What can hang from each mark
Z: E L N R
T: E N U
Q: E L N Y Z
E: F L R U
Y: F
R: F Z
F: R T Y
U: L
N: L T U Y
L: Q R Z

Known rows, with every way that one mark hangs from another
(N (T E) (U (L Q))): [ 204   74 -290  -97 -123 -124   92  114  307  106  100  284 -221 -192
  198 -198   81  -19  -54   -2  153  238  -88  -34   27   54  -87  116
   79  240  -33   63    2   14 -141  130    2  111  -61 -210  -70  -62
   88  134  280]
(E (L (Q (N Y)) R) U): [ 326  -11 -198   26  155  137  -45   84   39  144   18  272 -371 -222
   -5 -231   53   77 -158  -99  190  223 -150   62   81   29 -143    0
   40  295   63  -10 -141   42 -105   50   -4   19  102  -84 -252  -69
 -664  293  315]
(E (F R (T U))): [ 423    6 -168    3  110  -53   53  185  264   52  101  258 -439  -82
   68  -69   89  152 -127  227  159  108 -137   14   -1  -13  -62   51
   14  147    5   83  -85    9   27  100 -116  181   90    2 -168  -99
 -206  179  367]
(U (L Q (Z (R F)))): [ 356  -32 -270   52  238   27   46  185  235  174   41  247 -328 -254
  155 -213   58    8 -106  127  179  171 -138  -26   39    9    2   79
   45  224   30   34 -120   75 -110   81   43   92   53    0 -165 -178
 -190   16   31]
(L Q R (Z (N Y))): [ 346   12 -354   31  280  186  -78  160  172  190   99  353 -233 -183
   64 -267   -5   41  -69 -150   36  227 -172   24   38   -8    4   12
  -53  263  103   36 -278  162 -265   66   41  101   35 -158  -13 -220
 -302  237   94]
(Q (E R) L (N T) Y Z): [ 285   38 -360 -123  193   49  372  173  283   44 -247  324 -383  202
  -90 -155   94  167 -127  129 -258  181 -154  149  -13  -38 -161  -13
  145  320   -2  -90 -334  -36  178   17  212 -145  243 -312  -68 -360
 -675   41  233]
(Y (F (T N (U L)))): [ 329   -2 -205  -61   49 -117  -41  179  260   16   75  264 -310  -32
   75  -67   65   34 -124   77  143  149 -155   11    3   38 -104  148
    4   40    2   74  -47   37   79  109  -65  228  -19 -217 -183 -172
 -191   90  313]
(E (F R T) L): [ 456  -42 -127   35  139  -36  136  182  216  116   87  210 -437 -126
  110  -91   94  177 -130  149  217   78 -132   44   39   63  -97   12
    6  166  -13   40 -112   19   26   47 -134   26  175   93 -252  -46
 -235  199  355]
(Z (E (R (F Y)) U) (N T)): [ 470   20 -383   90  139 -129 -148  168  330   16 -126  247 -340 -175
   -4 -167    3   90 -203   43  135  192 -172  132  -17   16 -117   50
 -133  258    5   75 -113   54  -10   57  -18  -79   74  -73 -214 -109
  101  126  478]
(Q E L N Z): [ 251    4 -157  -49  125  101  197  182  224   -2 -209  235 -310  113
 -156 -106   74  208 -101  256 -171  186 -151   55    8  -46  -79   91
  172  333    4 -102 -236  -24  183   51  155  -87  207 -244  -13 -286
 -536  -67  183]
(U (L (Q E) (Z (N T Y)))): [ 257  -28 -281    9  184  -26   89  183  338  149   93  298 -220 -218
   84 -264   49   28 -117  -45   36  172 -130   30   48  -19  -24   87
   36  266   16  -17 -123   99 -147   45   67   21   67  -78 -104 -268
    2   65  136]
(Y (F R (T E U))): [ 454  -21 -217  -52   52  -45 -117  214  175    4   15  305 -412   61
  192   50   67   85 -175   61  208  205 -157   -4  -29   74  -40  117
  -15  110  -32   86  -70  -27   -7  121  -91  256   23 -155 -183 -146
 -318  194  366]
(Y (F (R (Z E)) T)): [ 450  -40 -266  -47  108  -11  -89  238  215    6   13  258 -418   17
  191   -7   75  146 -107   86  183  192 -175   -4  -57  101   25  123
  -42   97  -44   23 -144    9   -3   64 -117  122   54  -20 -199 -135
 -253   90  265]
(E (L Q) (R (F T Y))): [ 466  -39 -209   35  255   14  110  174   25  165   46  264 -503  -93
  297 -211   46   35 -154   35  245  115 -138   20  124   98 -111   -5
 -138  111   38   75 -199   26  -93   60 -120  -10  150  105 -292  -62
 -302  192  289]
(E F (L Q Z) R U): [ 513  -18  -19   61  284  192  -28  133  141  196   83  247 -470 -400
   62 -227   39  108 -224 -307  158  102 -176  142   44   73 -130  -85
   -7  221   22   54  -76   68  -51   23  -43  -53  211   14 -339  -37
 -584  355  359]
(F (R (Z N))): [ 345   17 -268  -27  151  -37  -26  170  170   52  -38  257 -327  -65
    0  -52   67  192 -130  248  150  262 -176  -15   13  -60   29  107
  -37  179  -24   36 -152   43  -17  106  -51   73   18  -57 -115  -42
 -103   59  238]
(Z E (N T U (Y F))): [ 371   88 -465  -19   -7 -168  -66  140  470  -27    6  231 -123 -247
  113 -154   33   -7 -110  111   52  258 -157   61  -40    9  -59  149
 -146  280  -12   10  -42   71  -93   45   29  -28   30 -204 -107 -196
  228   72  371]
(F R (T (E L) U) Y): [ 451  -19 -343    6  137 -115   15  236  118   86  158  431 -454  114
  251  131   68  143 -255  185  307  216  -69   -3   39   77 -130   67
  -48  118   17   95 -185 -102 -192   70  -69  248   61  -69 -183 -100
 -302  297  516]
(L (R (F Y) (Z (E U) N))): [ 467  -41 -294   94  226    0  -15  195  178   73 -113  222 -493 -170
   95 -179   14  110  -68  152  166  241 -154   19    1    6   -7   69
  -59  318   53   38 -201   51 -107   88   15  -21   38  -84 -170  -82
 -157   76  273]
(L (Q Y (Z E (N T)))): [ 261   59 -376  -66  190   45  -46  153  289   69  -49  228 -168 -159
   47  -76   61   47 -152   41  -40  180 -167   82    0  -50 -147   73
  -17  232   29   -2 -267   41  -93   20   11   65  117 -130  -67 -258
 -266   86  114]
(R (F T) Z): [ 387  -44 -231  -59  117  -78  131  199  198   28   51  194 -533 -214
  193 -167  100   80   40  323  131  130 -139  -43   16  116  -71   91
   20  100   14   31 -193   41   18   98 -141  -32   57   58 -148  -85
 -122  -67  246]
(N U (Y (F R))): [ 402   90 -277 -104   28  -22   85  111  228   23   87  285 -301 -147
  251 -130   78  -11  -78  264  134  343 -140  -74   47  -56   43  151
  -89  217  -33   -8    7   22 -107   85   15  165   35 -121 -145 -101
 -191  162  270]
(Q (E R) (N L T Y) Z): [ 296   26 -352 -111   70   35  277  184  346   94    8  383 -494   33
   81 -276   72   89  -95  113 -134  307 -141   83   39  -39   32   50
    5  318  -61  -90 -295  -21   38   56  127 -149  199 -234  -34 -168
  -34   85  195]
(F (R (Z E)) (T U) Y): [ 430   -4 -444   -2  184  -98    8  269  198   41  198  400 -462   26
  257   84   80  196 -191  256  244  217  -96  -12  -32   77  -70  103
  -73   83   28   47 -239  -68 -193   27  -74  175   51   -4 -162 -156
 -289  167  404]
(U (L Q R)): [ 241  -49 -197   48  180   34   86  156  145  192  -17  253 -344 -104
   93 -283   46   36  -85   44  206  159 -128  -35   62  -37   31   90
   42  266   21   28 -118   57 -123  110    4  154  -24  -78 -175  -80
 -131   97   91]
(T E (N (L Q)) U): [ 200   84 -288  -70  -91 -131 -129  107  217   75   12  311 -214 -162
    9   44   56 -104 -332   85  195  210  -95    2   39   26 -204  155
  -52  193   19  156   10  -12  -43  196   23  251 -107 -503  -61  -47
   70  197  251]
(N (L Z) Y): [ 281   17 -298  -33   74   28  167  148  271  171  139  326 -337 -183
  168 -240   75  -23  -33  286  156  241  -88  -72   87  -34   24   98
  -51  209  -37  -65 -163   68 -104   53   30   59   31  -72  -94   -1
  269  108   99]
(N L (Y (F R))): [ 378   -1 -319  -26   29   14   84  178  250  103   50  295 -406  -26
  209 -152   75  -17 -107  285  222  322 -114  -66   70  -18   66  128
 -115  235  -89  -43 -108   21  -47   75   10   95   37  -56 -196  -27
  137  135  112]
(F (R Z) (T E)): [ 381  -40 -316  -79   92  -36   26  222  152   78   58  371 -475   29
  159   37   95  162 -136  150  224  162 -119  -22  -35  138   -4   70
   -2  120  -42   71 -210  -50 -103  105 -141  117   21  -56 -120  -13
 -182  153  383]
(N L (T E)): [ 194   21 -279  -49 -160 -112   62  146  296  134    6  281 -319  -12
   96 -186   78   13  -28  105  218  209  -77  -40   57   16  -55   91
   31  214  -86   28 -121   14   -4  134  -44   51  -49 -159  -66   84
  519  124  204]
(L (Q (E U) N) (R Z)): [ 260  -13 -238  -20  193  179  -68  145  100   92  -64  288 -402  -94
    7 -239   44  121 -121 -182   25  229 -169   23    1  -20   25   42
   24  360   79  -15 -229   37 -157   95   35   -5   61 -146  -99 -192
 -577  137  185]
(F (T (E L) N U)): [ 256   22 -254  -79   -3 -180   29  129  193   68  100  337 -286  -97
   47    4   79    6 -200   95  189   61 -102   27   30   92 -230   98
    1   56   39  130  -77  -17   -8  129  -98  193  -19 -322 -110  -70
 -105  199  473]
(N (T (E F (L Q)) U)): [ 271   39 -211  -54  -78 -146   12  112  297   79   95  245 -290 -208
   89 -170   84  -11  -75  -70  141  145 -116   55   49   15 -166   47
   68  213   11   82  -35   23  -42  119  -66   91   57 -190 -112 -110
   71  264  301]
(Q (E F) N Z): [ 331    7  -69  -70  164   42  112  179  352   -5  -90  205 -414  -70
  -88 -120   72  201 -112  177 -188  211 -171   93   -3 -126    9   92
  112  346   -5  -72 -202  -19  130   68   78  -43  239 -153  -41 -223
 -287  -32  252]
(Y (F (R (Z L)) (T E))): [ 470  -49 -279  -47   79  -22  -97  245  221   27   21  279 -448   52
  184   51   67   96 -111   40  225  206 -157   -5  -52  141   23  111
  -12  123  -49   47 -142  -30  -18   96  -98  122   34  -82 -209 -113
 -245  110  314]

Rows
[ 379  -13 -171   -5  168   31   41  171  280  155  226  230 -289 -294
   69 -135   73   90 -131  -90   98   38 -133   86   40  139 -190   -1
   15  112   60   51 -161  105  -47   18 -109   12  165   -2 -167 -160
 -299  207  232]
(E (F (T N)) (L Q Z))
[ 342  -21 -338   35  183  -98  107  171  373  168   45  315 -280 -232
   45 -210   45    6  -90  115  141  205 -126   28   24  -22   15   76
   37  260  -10   32 -110   64  -86   86   98   38   22 -156 -140 -125
  118   48  214]
(U (L (Z (N (T E) Y) R)))
[ 293   17 -263   52  137   -3  -28  152  192  106  -55  197 -277  -24
   82 -134   42  -16 -100   50  206   86 -147  -40   55  -65   16   93
  -37  222   46    7 -120    1  -56   86  -30   28   70  -12 -170 -151
   -6   48  178]
(Z (L (Q (E R))))
[ 349  -21 -321  -66  125  -22   75  214  145   75  104  344 -445   31
  135  -40  102  208  -80  231  199  154 -140  -39  -15   79   -8   73
   -1   55  -22   41 -232    0  -52   77 -150  109   33   29 -120  -49
 -239  107  315]
(F (R Z) T)
[ 355  -35 -249  -42  192  -88   56  210  186  116  112  399 -463   87
  161  -39   47   92  -94   83  215  136  -71   -8   50   37  -10   62
  -78   89   -2   63 -255  -71 -154   77 -108  140   19  -24 -174   32
   62  147  509]
(F (T (E (R Z))) Y)
[ 324    2 -210   53  160   -9   19  170  231  126   82  259 -333 -303
  162 -187   52   18 -162   36  155  136 -136   12  -13   -6  -83   96
   55  245   68   60  -34   49 -131   98   49  205    9 -231 -147 -207
 -274  164  169]
(T (U (L Q R (Z (E F)))))
[ 359   30 -377  -74   13 -141  -41  177  155   46   76  416 -368   68
   67  107   82   91 -286  194  224  162 -119   10  -10   97 -153   94
  -26   70   13  164 -105  -35  -39  148 -100  282  -25 -272  -79 -100
 -246  267  435]
(F R (T E N U))
[ 380    7 -324  115   79  -69 -160  155  280   40 -119  150 -296 -185
   24  -37   45   24 -144  185  308   81 -137   12  -46   16  -54  127
    1  264   27  -20  -45  -31  -13   38  -30    7   57  -25 -251  -70
   29   42  322]
(Z (E U) L)
[ 279   32 -345  -29  126 -140  116  179  233  112  187  388 -311   80
   75  -71   48  105 -104  223  186  182  -69  -30   70   -2 -104  112
  -46   56   50   73 -198    8 -104   70  -38  213  -43 -115 -111  -59
  -49  118  422]
(F (T (N (U (L R)))) Y)
[ 450   25 -281  104  128  -79    2  171  365   52  -45  165 -224 -314
  110  -87   19  113 -194   71  133  103 -149   85  -71   79 -124   84
 -120  317   27   60  -60   41  -82   46    1  -66   72 -188 -187 -109
  -74   76  493]
(Z (E (F T) (L R)) (N U))
[ 358   48 -396  -36  277   84   10  166  242   90  -48  250 -265 -140
   78  -47   60   23 -151  146   -1  188 -173   51   20  -52 -137   36
  -35  212   49   48 -304   23  -71   51   34   69  138  -97  -98 -274
 -501   48  133]
(L (Q Y (Z N (R (F T)))))
[ 414   23 -267  -77   42  -49  -81  190  197    7   38  291 -329   86
  112   11   67  120 -152  131  168  227 -169  -15   -8   55  -44  133
  -46   51  -26   78  -85   35   50  103  -94  220    7 -124 -151 -131
 -290  139  302]
(Y (F R (T (N U))))
